Below is a small trained network, with its code and all its weights. Each question gives an input and a class and asks what happens when units are switched off, that is, made to give their printed mean instead of their output.

import numpy as np


def w(rows, s, z=0):
    codes = np.array(rows[::2]) - 128.0
    scale = np.full(codes.shape[1], s)
    scale[-1] = z or s
    return codes * scale


def f(y):
    return y / 2 * (1 + np.tanh(0.7978845608 * (y + 0.044715 * y**3)))


def log_softmax(a):
    a = a - a.max(-1, keepdims=True)
    return a - np.log(np.exp(a).sum(-1, keepdims=True))


def net(x, mask):
    res = np.array(x, float).reshape(1, 5) / 4 @ E
    y = f(res @ A[0][:, :-1].T + A[0][:, -1])
    res = res + np.where(mask, y, B[0][:, -1]) @ B[0][:, :-1]
    return log_softmax(res[-1] @ U[:, :-1].T + U[:, -1])


A, B = {}, {}
E = w([
[129,127,119,152,131,116,139,139],'x0',
[94,163,138,59,144,5,117,138],'x1',
[125,138,137,123,132,135,125,123],'x2',
[98,104,222,151,68,122,142,199],'x3',
[59,101,127,99,136,146,238,95],'x4',
],0.021)
A[0] = w([
[149,152,158,189,129,106,66,159,136],'n0',
[121,205,104,65,197,47,111,147,150],'n1',
[120,89,250,161,60,160,106,212,158],'n2',
[87,114,193,120,67,63,133,144,90],'n3',
[60,122,139,72,123,79,211,104,65],'n4',
[141,135,144,104,164,94,101,151,102],'n5',
[81,118,118,119,134,142,192,92,138],'n6',
[156,115,118,173,134,135,107,167,115],'n7',
[168,167,166,101,112,45,41,176,156],'n8',
[229,140,35,181,167,156,47,40,251],'n9',
[210,131,111,159,137,248,86,149,236],'n10',
[129,90,161,149,180,102,103,99,90],'n11',
[95,85,70,125,152,238,231,119,142],'n12',
[114,162,27,104,207,99,150,62,167],'n13',
[29,113,222,91,99,97,214,192,73],'n14',
[156,77,159,175,104,225,162,142,150],'n15',
],0.012)
B[0] = w([
[145,140,141,100,100,152,115,184,186],'n0',
[131,113,83,72,150,43,108,174,219],'n1',
[107,125,248,108,47,155,130,175,255],'n2',
[133,135,161,223,174,88,135,186,191],'n3',
[141,46,150,113,189,109,158,152,196],'n4',
[112,135,116,131,110,92,116,135,155],'n5',
[94,126,121,83,123,130,206,107,180],'n6',
[169,117,138,116,126,166,118,150,160],'n7',
[178,208,128,172,129,97,76,182,220],'n8',
[149,120,112,179,228,197,89,130,244],'n9',
[145,75,167,179,185,221,104,152,241],'n10',
[100,135,127,125,127,92,119,114,128],'n11',
[94,181,116,129,126,156,223,9,217],'n12',
[166,101,81,23,168,100,120,88,220],'n13',
[109,66,190,226,196,72,174,140,226],'n14',
[109,116,139,140,66,196,165,110,220],'n15',
],0.013,0.031)
U = w([
[144,69,163,196,251,152,132,151,253],'0',
[120,175,62,108,140,189,180,14,201],'1',
[169,202,24,91,149,85,14,168,112],'2',
[135,77,85,27,161,59,170,115,33],'3',
[152,122,186,142,18,209,83,180,116],'4',
[69,109,180,156,22,147,206,90,44],'5',
[155,222,166,164,60,50,78,205,57],'6',
],0.011,0.0042)

Each question gives the input, the list of numbers given to net, and the class t.
The units are the neurons (one row each of A and B). Each row of codes is followed by its name. A weight is (code - 128) times the scale printed after its matrix; where a second scale follows, it is the last column's (A, B and U).
mask holds one flag per neuron, in row order. A switched-off neuron (its flag False) gives its mean, the last column of its row in B, instead of its output. The means were averaged over made-up inputs and are rounded, as every weight is.
A unit's drop is (log p(t) with every unit on - log p(t) with that unit switched off) / (log p(t) with every unit on - log p(t) with every unit switched off).
The circuit of an input: a set's keep is (log p(t) with only the set's units on - log p(t) with every unit switched off) / (log p(t) with every unit on - log p(t) with every unit switched off). Starting from the 12 units with the biggest drops (on a tie, the unit counted first), units are removed one at a time, each time the one whose removal leaves the highest keep (on an exact tie, the one counted first), for as long as the keep stays at least 0.8.
units of the circuit, in order: the units of the circuit, biggest drop first
k most important neurons: the k neurons with the biggest drops, biggest first
drop of u: that unit's drop, to one decimal
input [-3,-7,5,-5,1], class 1: units of the circuit, in order : (n12)
input [6,4,4,0,1], class 3: units of the circuit, in order : (n10 n9)
input [-7,1,-6,-1,-6], class 2: units of the circuit, in order : (n14 n8)
input [-6,5,-8,0,3], class 3: units of the circuit, in order : (n10 n9)
input [8,7,1,0,8], class 3: 2 most important neurons : (n10 n9)
input [8,0,4,0,6], class 1: 3 most important neurons : (n2 n12 n1)
input [5,-5,0,-6,1], class 1: 2 most important neurons : (n12 n14)
input [-4,4,1,0,-8], class 2: drop of n2 : 0.1
input [-1,-8,3,-4,1], class 1: drop of n12 : 0.9
input [-5,2,-2,4,0], class 6: drop of n9 : 0.3
input [-8,5,8,-7,1], class 3: drop of n13 : 0.3
